Here is a tiny trained network, its code and every weight. The questions are about switching its units off for an input and a target symbol, where a switched-off unit gives its printed mean instead of its output.

import numpy as np


def w(rows, s, z=0):
    codes = np.array(rows[::2]) - 128.0
    scale = np.full(codes.shape[1], s)
    scale[-1] = z or s
    return codes * scale


def norm(h):
    return h / np.sqrt((h * h).mean(-1, keepdims=True) + 1e-5)


def f(y):
    return y / 2 * (1 + np.tanh(0.7978845608 * (y + 0.044715 * y**3)))


def softmax(a):
    e = np.exp(a - a.max(-1, keepdims=True))
    return e / e.sum(-1, keepdims=True)


def log_softmax(a):
    a = a - a.max(-1, keepdims=True)
    return a - np.log(np.exp(a).sum(-1, keepdims=True))


def net(x, mask):
    ids = ['βδεζημω'.index(c) for c in x.split()]
    T = len(ids)
    res = E[ids] + P[:T]
    r = norm(res)
    for j in range(3):
        rows = slice(2 * j, 2 * j + 2)
        q, k, v = (r @ M[0][rows].T for M in (Q, K, V))
        z = softmax(np.where(np.tri(T) > 0, q @ k.T / 2**0.5, -1e9)) @ v
        o = O[0][rows]
        res = res + np.where(mask[j], z, o[:, -1]) @ o[:, :-1]
    y = f(norm(res) @ A[0][:, :-1].T + A[0][:, -1])
    res = res + np.where(mask[3:19], y, B[0][:, -1]) @ B[0][:, :-1]
    return log_softmax(norm(res)[-1] @ U[:, :-1].T + U[:, -1])


Q, K, V, O, A, B = {}, {}, {}, {}, {}, {}
E = w([
[132,162,210,164,56],'β',
[138,147,77,213,87],'δ',
[84,203,115,169,173],'ε',
[209,146,29,161,112],'ζ',
[255,145,98,32,140],'η',
[68,236,98,123,177],'μ',
[136,200,70,42,68],'ω',
],0.0075)
P = w([
[36,9,119,104,158],'0',
[71,58,97,99,115],'1',
[90,88,80,120,108],'2',
[106,111,98,124,89],'3',
[121,137,106,123,94],'4',
[132,163,117,126,91],'5',
[151,187,126,133,90],'6',
[170,221,131,141,86],'7',
[183,254,142,150,73],'8',
],0.0059)
Q[0] = w([
[136,138,86,89,122],'head 1',
[91,32,157,115,161],'head 1',
[69,159,87,151,115],'head 2',
[137,181,105,131,89],'head 2',
[107,125,149,175,190],'head 3',
[80,6,150,130,193],'head 3',
],0.015)
K[0] = w([
[158,136,200,114,98],'head 1',
[42,6,128,131,171],'head 1',
[97,103,223,93,80],'head 2',
[122,167,189,167,103],'head 2',
[160,35,123,138,108],'head 3',
[83,50,150,138,142],'head 3',
],0.013)
V[0] = w([
[100,154,142,1,122],'head 1',
[77,97,232,152,34],'head 1',
[124,154,46,108,154],'head 2',
[115,90,121,71,124],'head 2',
[71,152,117,80,21],'head 3',
[54,192,142,143,219],'head 3',
],0.0096)
O[0] = w([
[172,123,110,206,51,120],'head 1',
[195,216,156,149,210,69],'head 1',
[126,136,1,136,129,84],'head 2',
[149,189,123,146,87,108],'head 2',
[130,216,85,108,88,253],'head 3',
[27,129,88,162,152,73],'head 3',
],0.009,0.0053)
A[0] = w([
[158,159,148,64,139,117],'neuron 1',
[84,19,97,154,120,153],'neuron 2',
[131,122,93,91,120,118],'neuron 3',
[152,37,100,84,186,47],'neuron 4',
[173,121,82,174,123,160],'neuron 5',
[161,152,148,114,140,111],'neuron 6',
[110,65,184,142,158,237],'neuron 7',
[102,148,187,95,90,141],'neuron 8',
[43,172,114,104,138,77],'neuron 9',
[128,62,92,109,150,13],'neuron 10',
[155,94,88,90,129,129],'neuron 11',
[51,137,147,162,121,60],'neuron 12',
[153,175,101,111,81,82],'neuron 13',
[83,72,162,18,110,82],'neuron 14',
[114,63,164,202,108,210],'neuron 15',
[137,146,71,116,247,4],'neuron 16',
],0.011,0.0039)
B[0] = w([
[127,103,115,63,180,211],'neuron 1',
[157,112,170,137,200,197],'neuron 2',
[122,127,158,146,160,172],'neuron 3',
[126,156,161,2,113,132],'neuron 4',
[155,81,114,109,166,189],'neuron 5',
[123,111,111,118,165,168],'neuron 6',
[187,197,81,143,152,152],'neuron 7',
[70,94,109,129,102,253],'neuron 8',
[91,103,183,144,136,198],'neuron 9',
[123,98,160,105,110,123],'neuron 10',
[105,105,164,129,175,177],'neuron 11',
[74,103,88,149,168,146],'neuron 12',
[145,108,170,134,132,243],'neuron 13',
[119,197,103,103,33,171],'neuron 14',
[144,134,183,174,196,157],'neuron 15',
[205,158,146,204,121,154],'neuron 16',
],0.0087,0.0039)
U = w([
[88,113,128,2,133,96],'β',
[94,136,131,155,178,115],'δ',
[155,113,186,160,119,3],'ε',
[72,125,85,144,157,192],'ζ',
[183,62,160,149,129,191],'η',
[142,194,38,111,78,96],'μ',
[185,192,139,102,213,153],'ω',
],0.0087,0.0027)

Each question gives the input, a string of symbols that net reads in full, and the target symbol t.
The units are the heads (2 rows each of Q, K, V and O) and the neurons (one row each of A and B). Each row of codes is followed by its name. A weight is (code - 128) times the scale printed after its matrix; where a second scale follows, it is the last column's (O, A, B and U).
mask holds one flag per unit, heads first, then neurons. A switched-off unit (its flag False) gives its mean, the last column of its rows in O or B, instead of its output. The means were averaged over made-up inputs and are rounded, as every weight is.
A unit's drop is (log p(t) with every unit on - log p(t) with that unit switched off) / (log p(t) with every unit on - log p(t) with every unit switched off).
The circuit of an input: a set's keep is (log p(t) with only the set's units on - log p(t) with every unit switched off) / (log p(t) with every unit on - log p(t) with every unit switched off). Starting from the 12 units with the biggest drops (on a tie, the unit counted first), units are removed one at a time, each time the one whose removal leaves the highest keep (on an exact tie, the one counted first), for as long as the keep stays at least 0.8.
units of the circuit, in order: the units of the circuit, biggest drop first
most important unit: the unit with the biggest drop
top k neurons: the k neurons with the biggest drops, biggest first
which heads matter: for each layer, one digit per head in row order, 1 if its drop is at least 0.15 and else 0, layers parted by /
drop when u is switched off: that unit's drop, to one decimal
input η ε μ ε ζ δ, target β: units of the circuit, in order -> [head 1]
input δ β δ δ, target β: which heads matter -> 110
input δ δ β δ ζ ζ δ β, target β: units of the circuit, in order -> [head 1; neuron 8]
input δ β η δ δ β η η δ, target η: which heads matter -> 001
input ε δ δ β μ β, target ζ: which heads matter -> 001
input δ ω δ η β μ ζ δ ε, target β: which heads matter -> 100
input δ δ β μ ε δ, target ζ: which heads matter -> 001
input δ δ ζ δ δ ζ μ δ ε, target ζ: units of the circuit, in order -> [head 3; head 2]
input μ ζ δ μ δ ζ β, target μ: which heads matter -> 110
input δ η ζ δ, target η: which heads matter -> 011
input β δ η ε δ η ε, target ε: which heads matter -> 101
input ε ζ δ ζ ω δ δ ζ β, target β: which heads matter -> 100
input ζ δ ζ ε, target β: which heads matter -> 111
input β η δ, target ε: most important unit -> head 2
input μ μ η β δ ζ ε δ, target ζ: top 2 neurons -> [neuron 12; neuron 8]
input η μ β ω δ ζ, target β: drop when neuron 14 is switched off -> -0.1
input δ δ β ζ, target ω: drop when head 1 is switched off -> 0.6
input ω δ ω, target μ: drop when head 1 is switched off -> 0.1
